Below is a small trained network, with its code and all its weights. Each question gives an input and a target symbol and asks what happens when units are switched off, that is, made to give their printed mean instead of their output.

import numpy as np


def w(rows, s, z=0):
    codes = np.array(rows[::2]) - 128.0
    scale = np.full(codes.shape[1], s)
    scale[-1] = z or s
    return codes * scale


def f(y):
    return np.maximum(y, 0)


def softmax(a):
    e = np.exp(a - a.max(-1, keepdims=True))
    return e / e.sum(-1, keepdims=True)


def log_softmax(a):
    a = a - a.max(-1, keepdims=True)
    return a - np.log(np.exp(a).sum(-1, keepdims=True))


def net(x, mask):
    ids = ['αβγδζημτ'.index(c) for c in x.split()]
    T = len(ids)
    res = E[ids] + P[:T]
    r = res
    for j in range(2):
        rows = slice(4 * j, 4 * j + 4)
        q, k, v = (r @ M[0][rows].T for M in (Q, K, V))
        z = softmax(np.where(np.tri(T) > 0, q @ k.T / 4**0.5, -1e9)) @ v
        o = O[0][rows]
        res = res + np.where(mask[j], z, o[:, -1]) @ o[:, :-1]
    y = f(res @ A[0][:, :-1].T + A[0][:, -1])
    res = res + np.where(mask[2:10], y, B[0][:, -1]) @ B[0][:, :-1]
    return log_softmax(res[-1] @ U[:, :-1].T + U[:, -1])


Q, K, V, O, A, B = {}, {}, {}, {}, {}, {}
E = w([
[149,112,34],'α',
[65,135,171],'β',
[155,112,90],'γ',
[108,183,174],'δ',
[158,121,67],'ζ',
[79,161,136],'η',
[107,70,135],'μ',
[252,224,51],'τ',
],0.016)
P = w([
[11,95,156],'0',
[57,147,70],'1',
[97,132,77],'2',
[61,32,151],'3',
[111,134,159],'4',
[134,133,177],'5',
[143,152,131],'6',
[150,151,120],'7',
],0.012)
Q[0] = w([
[210,5,82],'head 0',
[58,115,91],'head 0',
[54,147,130],'head 0',
[191,220,48],'head 0',
[191,118,109],'head 1',
[108,140,94],'head 1',
[178,49,100],'head 1',
[153,156,109],'head 1',
],0.013)
K[0] = w([
[41,116,64],'head 0',
[173,134,97],'head 0',
[147,156,138],'head 0',
[98,204,86],'head 0',
[46,136,49],'head 1',
[136,169,126],'head 1',
[106,198,82],'head 1',
[166,46,247],'head 1',
],0.013)
V[0] = w([
[129,227,115],'head 0',
[83,74,73],'head 0',
[118,131,199],'head 0',
[66,145,133],'head 0',
[100,170,142],'head 1',
[137,115,51],'head 1',
[80,91,181],'head 1',
[128,10,118],'head 1',
],0.013)
O[0] = w([
[105,85,234,129],'head 0',
[151,132,100,244],'head 0',
[68,96,61,121],'head 0',
[121,174,68,254],'head 0',
[39,133,87,183],'head 1',
[179,220,139,128],'head 1',
[141,156,5,241],'head 1',
[110,87,2,159],'head 1',
],0.0083,0.0052)
A[0] = w([
[91,200,113,106],'neuron 0',
[143,71,2,177],'neuron 1',
[203,150,36,254],'neuron 2',
[123,90,93,136],'neuron 3',
[180,210,105,85],'neuron 4',
[39,201,148,100],'neuron 5',
[30,100,45,204],'neuron 6',
[82,153,87,104],'neuron 7',
],0.0093,0.0071)
B[0] = w([
[111,31,69,157],'neuron 0',
[127,160,168,243],'neuron 1',
[117,193,214,234],'neuron 2',
[109,156,117,158],'neuron 3',
[56,4,42,148],'neuron 4',
[236,2,6,162],'neuron 5',
[134,182,101,251],'neuron 6',
[86,130,83,175],'neuron 7',
],0.0062,0.019)
U = w([
[123,242,183,199],'α',
[247,203,128,114],'β',
[120,149,159,22],'γ',
[114,80,127,147],'δ',
[77,146,130,3],'ζ',
[112,125,131,134],'η',
[157,144,133,74],'μ',
[18,137,231,130],'τ',
],0.011,0.007)

Each question gives the input, a string of symbols that net reads in full, and the target symbol t.
The units are the heads (4 rows each of Q, K, V and O) and the neurons (one row each of A and B). Each row of codes is followed by its name. A weight is (code - 128) times the scale printed after its matrix; where a second scale follows, it is the last column's (O, A, B and U).
mask holds one flag per unit, heads first, then neurons. A switched-off unit (its flag False) gives its mean, the last column of its rows in O or B, instead of its output. The means were averaged over made-up inputs and are rounded, as every weight is.
A unit's drop is (log p(t) with every unit on - log p(t) with that unit switched off) / (log p(t) with every unit on - log p(t) with every unit switched off).
The circuit of an input: a set's keep is (log p(t) with only the set's units on - log p(t) with every unit switched off) / (log p(t) with every unit on - log p(t) with every unit switched off). Starting from all 10 units, units are removed one at a time, each time the one whose removal leaves the highest keep (on an exact tie, the one counted first), for as long as the keep stays at least 0.8.
units of the circuit, in order: the units of the circuit, biggest drop first
top k neurons: the k neurons with the biggest drops, biggest first
drop of u: that unit's drop, to one decimal
input δ δ β, target δ: units of the circuit, in order -> neuron 5; neuron 2; head 1
input β β ζ, target α: units of the circuit, in order -> neuron 2; neuron 5
input δ β γ ζ α τ δ, target τ: units of the circuit, in order -> head 0
input μ γ μ, target α: top 2 neurons -> neuron 5; neuron 2
input τ β β β δ α β ζ, target α: units of the circuit, in order -> neuron 5; neuron 2
input η τ β τ β μ, target τ: top 2 neurons -> neuron 6; neuron 5
input μ τ α, target α: top 3 neurons -> neuron 5; neuron 0; neuron 4
input δ α δ, target δ: units of the circuit, in order -> neuron 5; neuron 2; head 1; head 0
input β γ η δ α δ, target δ: top 3 neurons -> neuron 2; neuron 5; neuron 1
input β ζ α α, target β: drop of neuron 5 -> -0.3
input β μ γ, target α: drop of neuron 2 -> 0.5
input μ β γ, target α: drop of neuron 5 -> 0.3
